(in the rows, 128 means zero)
Facts:
<71> (Λ f) (δ k) (Σ depapu)
<1124> (Λ b) (δ k) (Σ plusa) (π <472>,<121>,<1431>,<673>)
<1262> (Λ a) (δ i) (Σ zabage)
<470> (Λ b) (δ h) (Σ nilu) (π <661>,<1236>,<119>,<899>,<1369>)
<1330> (Λ e) (δ k) (Σ boba) (π <696>,<1412>,<159>,<1260>,<1037>,<1533>)
<673> (Λ d) (δ h) (Σ boba)
<581> (θ <1379>) (Λ d) (δ h) (Σ nilu)
<213> (Λ b) (δ j) (Σ plusa) (π <270>,<1499>,<1118>,<715>,<1379>)
<1407> (Λ a) (δ h) (Σ depapu)
<524> (Λ g) (δ h) (Σ boba) (π <1033>)
<110> (θ <1310>) (Λ f) (δ h) (Σ plusa)
<432> (θ <597>) (Λ d) (δ h) (Σ zabage) (π <1260>)
<735> (Λ g) (δ k) (Σ plusa)
<1312> (Λ g) (δ h) (Σ boba)
<9> (θ <1423>) (Λ c) (δ h) (Σ plusa)
<1453> (Λ e) (δ k) (Σ depapu)
<1383> (Λ a) (δ h) (Σ depapu) (π <270>,<1413>,<556>)
<517> (Λ e) (δ i) (Σ plusa)
<877> (Λ a) (δ i) (Σ boba)
<895> (Λ g) (δ h) (Σ plusa)
<93> (θ <1188>) (Λ b) (δ i) (Σ plusa) (π <1407>,<110>)
<489> (θ <93>,<425>) (Λ g) (δ h) (Σ boba)
<988> (Λ a) (δ h) (Σ zabage)
<128> (θ <1449>) (Λ e) (δ h) (Σ nilu) (π <581>,<1030>)
<759> (Λ c) (δ h) (Σ boba) (π <1369>,<506>)
<941> (Λ a) (δ j) (Σ zabage) (π <882>,<1230>,<1118>,<1431>)
<356> (Λ a) (δ h) (Σ plusa)
<262> (Λ d) (δ k) (Σ depapu)
<173> (θ <1294>) (Λ b) (δ i) (Σ depapu)
<1449> (θ <119>) (Λ a) (δ h) (Σ boba)
<1151> (Λ b) (δ i) (Σ zabage) (π <792>,<1086>,<157>,<597>,<798>)
<144> (Λ b) (δ h) (Σ pavebas) (π <882>)
<1106> (Λ b) (δ h) (Σ zabage)
<1379> (θ <93>,<119>,<1449>) (Λ d) (δ j) (Σ nilu)
<561> (Λ a) (δ h) (Σ plusa) (π <1229>,<372>)
<383> (Λ b) (δ i) (Σ zabage)
<1172> (θ <1236>) (Λ f) (δ j) (Σ plusa) (π <1498>,<517>,<347>,<1412>,<895>,<1037>)
<899> (Λ d) (δ k) (Σ nilu)
<1369> (Λ b) (δ j) (Σ plusa)
<425> (Λ d) (δ h) (Σ plusa) (π <1481>,<597>)
<1366> (Λ d) (δ h) (Σ nilu)
<111> (Λ e) (δ j) (Σ depapu) (π <332>,<9>,<1070>,<864>,<72>)
<33> (Λ d) (δ k) (Σ plusa)
<1533> (θ <119>) (Λ b) (δ i) (Σ nilu)
<1499> (Λ e) (δ h) (Σ pavebas)
<1455> (θ <720>) (Λ e) (δ k) (Σ plusa)
<1273> (Λ g) (δ k) (Σ pavebas)
<270> (Λ d) (δ k) (Σ boba)
<183> (Λ g) (δ h) (Σ boba)
<903> (Λ e) (δ h) (Σ depapu)
<1103> (θ <1379>) (Λ d) (δ h) (Σ pavebas)
<288> (Λ e) (δ h) (Σ depapu) (π <402>,<1135>,<1037>)
<844> (Λ e) (δ h) (Σ plusa)
<121> (θ <1236>,<1188>) (Λ b) (δ h) (Σ depapu)
<1521> (θ <720>) (Λ c) (δ h) (Σ nilu)
<1413> (Λ a) (δ h) (Σ boba)
<332> (Λ a) (δ k) (Σ plusa)
<697> (θ <696>,<1262>) (Λ g) (δ h) (Σ boba) (π <356>,<1413>,<383>,<844>)
<1118> (Λ d) (δ i) (Σ boba)
<151> (Λ a) (δ j) (Σ plusa)
<1070> (θ <472>,<1423>) (Λ d) (δ i) (Σ zabage)
<818> (Λ d) (δ j) (Σ pavebas) (π <270>,<1002>,<1033>,<159>,<981>,<738>)
<1477> (Λ c) (δ k) (Σ nilu) (π <939>,<981>,<380>,<715>)
<1376> (Λ e) (δ i) (Σ plusa)
<981> (Λ c) (δ h) (Σ nilu)
<926> (θ <119>) (Λ g) (δ j) (Σ plusa)
<721> (Λ c) (δ h) (Σ depapu)
<1452> (Λ g) (δ h) (Σ plusa) (π <903>,<973>,<183>,<1262>)
<159> (Λ c) (δ h) (Σ zabage)
<1423> (θ <1221>) (Λ e) (δ i) (Σ boba)
<1229> (Λ f) (δ h) (Σ depapu)
<375> (Λ d) (δ j) (Σ nilu)
<1294> (Λ g) (δ h) (Σ zabage) (π <151>,<347>,<926>,<380>)
<157> (Λ a) (δ h) (Σ pavebas)
<73> (θ <1294>) (Λ b) (δ j) (Σ pavebas)
<749> (θ <1197>) (Λ d) (δ h) (Σ boba)
<772> (Λ f) (δ h) (Σ nilu)
<131> (θ <332>) (Λ c) (δ h) (Σ pavebas)
<1431> (Λ c) (δ h) (Σ plusa)
<84> (Λ a) (δ j) (Σ boba)
<402> (Λ d) (δ h) (Σ pavebas)
<194> (Λ f) (δ j) (Σ zabage) (π <270>,<119>,<262>,<1188>,<835>,<1229>,<597>,<721>,<1313>)
<43> (Λ d) (δ h) (Σ plusa)
<616> (Λ b) (δ k) (Σ zabage)
<1230> (Λ d) (δ h) (Σ nilu)
<347> (Λ e) (δ i) (Σ nilu)
<667> (θ <1236>,<1449>) (Λ f) (δ h) (Σ depapu)
<1359> (θ <1236>,<213>,<1449>) (Λ c) (δ h) (Σ boba)
<658> (Λ c) (δ h) (Σ nilu) (π <1103>,<1498>,<1229>,<72>)
<1481> (Λ a) (δ j) (Σ boba)
<1260> (θ <869>) (Λ e) (δ h) (Σ plusa)
<380> (Λ f) (δ k) (Σ depapu)
<665> (θ <581>,<119>,<227>) (Λ g) (δ j) (Σ nilu)
<227> (θ <119>) (Λ f) (δ i) (Σ zabage)
<882> (Λ b) (δ h) (Σ zabage)
<742> (Λ a) (δ h) (Σ nilu) (π <844>,<183>)
<597> (Λ e) (δ h) (Σ depapu)
<1030> (θ <119>) (Λ a) (δ h) (Σ zabage)
<1002> (Λ b) (δ j) (Σ pavebas)
<129> (Λ a) (δ h) (Σ boba)
<1056> (Λ e) (δ i) (Σ boba) (π <792>,<383>,<696>,<844>,<1260>,<1533>)
<725> (Λ c) (δ k) (Σ boba) (π <73>,<1498>,<517>,<696>,<71>,<673>)
<1310> (θ <119>) (Λ f) (δ i) (Σ plusa) (π <43>,<157>,<673>)
<939> (Λ e) (δ k) (Σ nilu)
<857> (Λ b) (δ j) (Σ depapu)
<775> (Λ a) (δ h) (Σ zabage) (π <1002>,<1455>,<1521>,<1106>,<616>,<597>,<72>)
<472> (θ <981>) (Λ d) (δ k) (Σ depapu)
<864> (Λ e) (δ h) (Σ pavebas)
<869> (Λ c) (δ k) (Σ pavebas)
<1412> (Λ f) (δ i) (Σ plusa)
<1033> (Λ c) (δ h) (Σ pavebas)
<1240> (Λ e) (δ i) (Σ zabage)
<1458> (θ <73>) (Λ f) (δ k) (Σ plusa)
<1313> (Λ a) (δ h) (Σ depapu)
<715> (θ <270>,<1499>,<1188>) (Λ g) (δ k) (Σ pavebas)
<8> (θ <1221>,<489>) (Λ f) (δ h) (Σ depapu)
<1188> (θ <119>) (Λ g) (δ i) (Σ plusa)
<538> (Λ g) (δ h) (Σ zabage) (π <665>,<772>,<1453>,<614>,<84>)
<661> (Λ c) (δ i) (Σ pavebas)
<792> (θ <1533>) (Λ d) (δ k) (Σ pavebas)
<1037> (Λ c) (δ h) (Σ depapu)
<1197> (θ <119>) (Λ e) (δ i) (Σ depapu) (π <1455>,<1458>,<1030>,<899>)
<506> (Λ a) (δ j) (Σ zabage)
<1213> (θ <375>,<425>,<1449>) (Λ g) (δ h) (Σ zabage)
<169> (Λ f) (δ h) (Σ nilu)
<798> (θ <93>) (Λ e) (δ h) (Σ boba)
<696> (θ <597>) (Λ a) (δ h) (Σ pavebas)
<973> (Λ a) (δ k) (Σ depapu)
<835> (θ <93>,<119>,<1533>) (Λ e) (δ i) (Σ plusa)
<720> (Λ d) (δ h) (Σ plusa) (π <151>,<129>,<347>,<1030>,<1369>,<1135>,<1240>)
<1498> (Λ a) (δ h) (Σ plusa)
<1221> (θ <581>,<332>,<1312>) (Λ g) (δ h) (Σ nilu)
<794> (Λ g) (δ k) (Σ depapu) (π <798>,<33>)
<1135> (Λ b) (δ h) (Σ pavebas)
<1465> (Λ e) (δ h) (Σ boba) (π <1366>,<1033>,<696>,<844>,<9>)
<738> (Λ d) (δ i) (Σ depapu)
<556> (θ <425>) (Λ g) (δ h) (Σ zabage)
<1086> (Λ a) (δ h) (Σ zabage)
<72> (Λ f) (δ h) (Σ plusa)
<1236> (θ <1449>) (Λ a) (δ j) (Σ depapu)
<614> (θ <1366>,<213>,<556>) (Λ c) (δ h) (Σ plusa)
<1391> (Λ c) (δ h) (Σ nilu)
<119> (Λ a) (δ k) (Σ plusa)
<372> (Λ g) (δ h) (Σ boba)
<913> (θ <1449>) (Λ a) (δ i) (Σ boba)
<1245> (Λ d) (δ i) (Σ depapu) (π <1376>)

Known rows:
[108 111 136 143 108 111 106 130 120 143 116 127  94 132 131 139 125 119
 129 141 119 130 135 136 121 141 130 135 151 131 131 109]: <973>
[132 122 138 115 116 123 168 117 138 137 122 129 174 131 115 122  74 143
 120 133 145 130  94 124 121 140 117 135  92 117 115 146]: <1465>
[139 130 130 126 119 134 117 123 135 131 101 122 108 123 156 146 125 123
 139 134 137 118 130 115 133 119 119 108 129 140 140 133]: <383>
[113 125 117 128 173 123 163 135 116 142 121 135 127 136 131 118 154 139
  96 103 116 132 100 110 154 145 127 141 113 147 132 140]: <1103>
[134 133 107 126 123 139 123 133 122 132 133 155 121 135 149 127 156 132
 140 146 112 111 133 153 130 127 113 109 131 119 152 126]: <1188>
[117 136 136 127 139 136 112 134 119 113 141 109 140 129 126 121 127 140
 110 114 124 123 131 106 141 134 119 141 143 113 126 117]: <1229>
[ 92 137 128 142  78 132 132 157 138  97 118 110 151  96 142 137 118 132
 123 172 123 125 156 191  98 145 140  95 135 141 101 132]: <270>
[ 98 117 121 125 124 127 147 107 116 141  95 165  90 142 143 130 147 139
 154 132 103 126 119 108 140 118 120 139 129 144 163 104]: <665>
[126 128 129 115 135 131 160 133 130 127 155 127 161 130 104 128 134 124
 112 105 134 144 119 125 111 144 130 135 113 123 110 153]: <144>
[133 144 140 127 116 153 135 138 133 126 132 109 155 148 113 112 119 111
 145  91 131 135 118 113 104 116 116 137 128 136 128 142]: <775>
[143 143 129 126 146 128 116 149 124 119 153 116 135 131 132 113 141 133
 111 107 125 121 121 121 145 130 117 119 125 123 127 130]: <72>
[124 148 136 147 116 181  99 156 138  84 126  75 189 109 129 110 100 136
 119 189 139  97 173 187 102 135 132  97 155 100  94 138]: <981>
[110 109 124 132 106 123 108 117 126 134 117 133  95 121 142 155 141 127
 132 148 127 123 150 113 129 141 126 123 152 125 136 118]: <857>
[140 114 114 125 123 121 112 126 127 136 134 143  95 122 141 153 163 114
 125 135 120 125 140 129 118 114 132 105 139 130 137 133]: <1369>
[125 137 138 117 137 143 143 120 133 115 136 108 149 130 105 117 119 115
 121 107 122 142 141  98 102 115 135 144 129 118 123 135]: <470>
[122 127 135 141 154 140 108 135 120 129 132 108 134 143 116 116 119 131
 122 125 131 121 131 117 138 133 129 144 144 115 127 125]: <1407>
[238 136 160  88 112  35  88  92 155 147 174 110 105  96  42 166  59 104
 170  52 221 181  99  26 163 113 158 169  96 130 123  88]: <432>
[127 126 124 134 156 128 131 142 130 135 142 123 145 130 115 117 135 139
 116 122 141 130 121 143 144 144 134 134 116 131 114 139]: <157>
[152 139 125 137 153 131 118 149 124 135 147 115 137 136 124 115 140 122
 117 113 132 123 119 132 139 130 121 122 129 125 126 139]: <1431>

Rows:
No name comes twice in this set of rows, the named rows included.
[143 126 133 124  94 110 132 136 121 144 145 137 110 129 122 143 141  98
 125 120 106 143 119 127  80 123 124 114 141 131 133 142] | <1124>
[131 132 137 142 106 116 119 140 126 128 110 120  95 123 144 133 125 111
 140 126 121 131 127 134 118 114 133 118 139 152 135 115] | <616>
[120 133 127 115 145 140 163 114 135 119 130 121 159 121  97 115 119 124
 130 117 134 143 129 129 107 121 152 145 111 126 109 148] | <759>
[109 131 125 134  95 151 109 135 132  99 107 110 129 102 153 148 129 127
 126 184 126 108 172 156 103 128 129  90 155 116 119 131] | <375>
[100 111 122 114 118 150 130 101 121 132 135 144 120 144 131 131 138 112
 135 134 102 128 145 115  85 111 121 135 144  99 142 140] | <1197>
[128 123 122 126 155 123 134 136 128 130 147 132 146 128 122 105 133 150
 117 124 140 125 118 146 149 136 133 135 116 122 111 132] | <864>
[110 119 125 134 130 138 132 114 132 122  91 124 109 123 155 143 122 127
 121 153 121 115 140 120 125 129 125 121 136 124 136 133] | <1533>
[124 142 135 110 110 131 170 117 131 130 129 136 181 130 104 115  96 147
 142 122 130 133 106 134 123 140 120 139  98 122 120 133] | <524>
[149 137 130 126 135 142 128 142 129 138 161 122 156 146 109 119 135 109
 127 105 129 132 113 127 106 133 114 132 130 118 127 150] | <561>
[135 128 135 141 161 138 114 120 124 132 129 110 130 138 113 111 116 130
 111 135 130 131 134 115 141 131 133 149 137 106 128 120] | <1037>
[138 127 133 134 109 105 115 144 120 134 132 132  97 122 139 143 147 115
 113 130 114 131 127 143 126 130 127 108 142 142 136 119] | <33>
[143 109 115 108 133 117 167  96 122 159 123 166  84 139 135 142 161 106
 114 117  82 140 113  91  93 102 120 124 124 126 163 148] | <1172>
[103 121 112 128 117 143 138 125 141 115 107 141 139 116 154 133 132 146
 145 168 133 121 149 166 127 125 137 112 118 127 111 140] | <1423>
[137 125 144 127 120 137 146 119 131 141 118 114 157 138 116 125  81 124
 123 128 139 124 103 104 111 141 109 142 118 112 129 142] | <742>
[134 155 130 135 141 161 125 142 122 108 120 117 149 142 133  95 118 140
 134 134 119 110 125 141 138 107 117 120 121 125 134 119] | <556>

The same objects again, as new rows of numbers:
Known rows:
[161  88 111 126 141 168  97 130 139 113 148 143 139 174  84 128 156 121
 117 153 125 180  80 195 132 115 147 134]: <614>
[147 117 131 107 135  46  60  89 126  62 159 149 188 104 165 148 135  72
  86 135 159 110 150 173 138 144 206 155]: <1407>
[112 118 154 180 138 120 136 140  92 137 120 144 113 128 117 146 122 137
 163 132 143 116 149 178 161 107 121 148]: <375>
[149  85 105 127 122 148  65 147 126 125 153 153 147 148  92 135 152 135
 133 150 109 182  84 191 129 118 138 128]: <1521>
[161  81 117 130 112 117 101 147 134 167 116 118 110 134 133 138 151  89
 107 143 137 133 162 164 134 139 162  95]: <775>
[172  81 127 105 117 146 111 113 109 129 113 104 114 159  99 108 126  53
  89 139 135 108 114 187 149 104 139 117]: <129>
[136 122 101 128 139 164  72 151 160 145 152 166 160 157  84 150 175 132
 166 190  90 192  85 191 132 145 133 142]: <667>
[164  79 133  90 125 122 110 131 120 138 146 116 109 136 110 121 125  66
 111 123 146 136 112 234 134 124 118 121]: <332>
[134 106 127 136 109  97 101 167 126 107 185 126 108  92 136 137 129 114
 162 140 109 157 124 177 126 103 153 113]: <1135>
[128 103 159 169 152 146 163 138 107 151  71 101 129 172  93 110 100 153
 130 142 129  75 144 164 177 126 127 146]: <1056>
[141 102 163 133 118 147 114 140 134 118 135  99 119 133 121 105 110  85
 140 142 105 111  85 183 148 119 149 115]: <844>
[161  79 129 118  97 114 112 139 132 147 130 133 116 129 124 124 156  86
 115 127 134 135 150 175 120 107 157  88]: <1086>
[138  92 122 149 128 111 132 126  74 118 108 140 115 140 100 127 123 131
 123 107 163 123 162 177 154  84 115 151]: <151>
[119 120  89 157 152 166 114 143 130 147  84 160 153 177  75 150 154 170
 165 177 129 154 144 188 166 133 104 183]: <1172>
[137  87 128 148 110  92 132 137  98 143  89 157 123 134 115 113 154 131
 128 103 158 124 200 159 134  95 124 126]: <506>
[132 106 147 139 112 101 114 175 142 101 178 117 120  90 144 134 123 125
 178 132  92 151 108 180 124 110 161 105]: <864>
[207  47 227 137 105 129  71 100  94 130 152  91  98 123 111 146 123  70
  79  59  65 162 108 119 103 165  55 172]: <119>
[128  86 178 193 132 151 105 124 121 107 128 154 145 159  80 136 152 172
 156  93  96 192 109 118 129 134  78 201]: <665>
[150  82  99 130 113 116  88 145 123 167 150 118 101 118 130 151 122  97
 115 139 140 141 134 178 147 127 173 106]: <1383>

Rows:
No name comes twice in this set of rows, the named rows included.
[123 103 140 172 133 105 155 148 126 177  90 136 121 140 122 125 144 162
 138 138 146 106 204 146 146 126 137 135] | <1151>
[140 102 115 149 113 104 106 177 137 144 174 106 100  99 145 167 123 128
 164 153 119 157 137 166 132 137 165 115] | <144>
[157 102 166 108 147 175 141 145 145 149 107  79 109 153 119 116 102  72
 103 146 101  96 101 223 156 161 131 127] | <1330>
[159 104 180  97 133 161 144 123 128 137 123 106 105 152 114 105 119  37
 109 155 109 102  93 230 145 129 107 126] | <270>
[115 105 140 175 128 105 134 143 100 132 115 142 114 122 123 137 123 151
 153 110 150 126 159 171 155 111 135 143] | <857>
[160  84 192 210 137 149  97 117 103 151 106 117 140 157  70 165 152 169
 135 117  62 159 140  59 137 177  39 228] | <1310>
[152  81 131 151 139 145 162 105  97 122  77 129 109 176  88 113 130 107
 101 107 178 113 155 176 161  78 126 147] | <84>
[146 109 114 151 158 184  77 166 146 137 142 149 171 155  95 148 152 160
 152 174  74 180  81 193 146 168 149 137] | <128>
[120 102 163 165 146 116 148 133 100 121 105 121 132 140  96 104 107 166
 160 133 136  97 128 174 149 102 119 151] | <517>
[120 102 119 167 138 134 141 143 104 143  89 129 118 144 110 145 112 143
 147 132 137 109 160 170 176 111 128 157] | <213>
[137 103 123 130 109 137 116 157 170 168 114 105 119 134 130 125 148 101
 134 154 114 125 132 161 135 142 168 100] | <1294>
[146  90  89 133 134 118  74 178 136 123 171 148 139 123 117 162 161 152
 149 157  94 203 128 182 122 131 154 133] | <131>
[139 141 110 151 196  87  86  93 131  79 103 180 242 162 104 165 154 186
 117 180 135 123 161 152 168 182 155 240] | <93>
[152 105 155  99 147 166 109 153 142 111 150 130 151 158  95 120 136 111
 143 151  79 159  71 236 121 155 112 138] | <1455>
[199  59 178 151  98 139  65 115 120 139 135 142 149 147  97 137 203 105
 107 109  46 197 130  97  90 158  87 142] | <1030>

